fik: [ 1.21 -1.67 -4.20 -4.50 -1.32 -0.61 -3.65 -3.55 -5.16 -0.19 -0.06  0.14
 -1.36  3.39 -2.48 -0.77 -2.14 -2.56 -4.49 -3.09  1.86  0.96  1.48 -0.38
  0.21  2.90  1.51  0.81 -0.84  0.88 -0.51  0.01]
Dumam: [ 1.21 -1.67 -4.20 -4.50 -1.32 -0.61 -3.65 -3.55 -5.16 -0.19 -0.06  0.14
 -1.36  3.39 -2.48 -0.77 -2.14 -2.56 -4.49 -3.09  1.86  0.96  1.48 -0.38
  0.21  2.90  1.51 -1.97  1.05  1.18 -0.51  0.01]
pid: [ 0.06  0.82 -1.17 -4.27 -2.93 -0.49 -0.33  2.51 -8.80 -1.59  3.64 -0.81
 -1.30  0.08  4.90  1.82 -4.99  3.98 -3.42  0.20 -0.33 -0.70  0.67  1.07
  2.08  1.46  1.74  0.81 -0.84  0.88 -0.12  3.01]
zimo: [ 1.92 -0.21 -3.57  0.99  1.52 -1.64 -0.79 -1.69 -1.12 -1.19 -1.68 -0.15
 -3.42  0.08 -0.33  3.98  1.82  0.20  4.90 -1.30 -4.99 -1.65  2.26 -0.87
  0.14  0.06 -0.93  0.94 -1.42 -1.53  1.52  0.11]
at: [-1.30  0.08  4.90  1.82 -4.99  3.98 -3.42  0.20 -0.33] -> pid, 12
at: [-0.33  2.51 -8.80 -1.59  3.64 -0.81 -1.30  0.08  4.90  1.82 -4.99] -> pid, 6
find: [ 0.06  0.82 -1.17 -4.27 -2.93 -0.49 -0.33  2.51 -8.80 -1.59  3.64 -0.81
 -1.30  0.08  4.90  1.82 -4.99  3.98 -3.42  0.20 -0.33 -0.70  0.67  1.07
  2.08  1.46  1.74  0.81 -0.84  0.88 -0.12  3.01] -> pid
find: [ 1.21 -1.67 -4.20 -4.50 -1.32 -0.61 -3.65 -3.55 -5.16 -0.19 -0.06  0.14
 -1.36  3.39 -2.48 -0.77 -2.14 -2.56 -4.49 -3.09  1.86  0.96  1.48 -0.38
  0.21  2.90  1.51 -1.97  1.05  1.18 -0.51  0.01] -> Dumam
at: [ 2.26 -0.87] -> zimo, 22

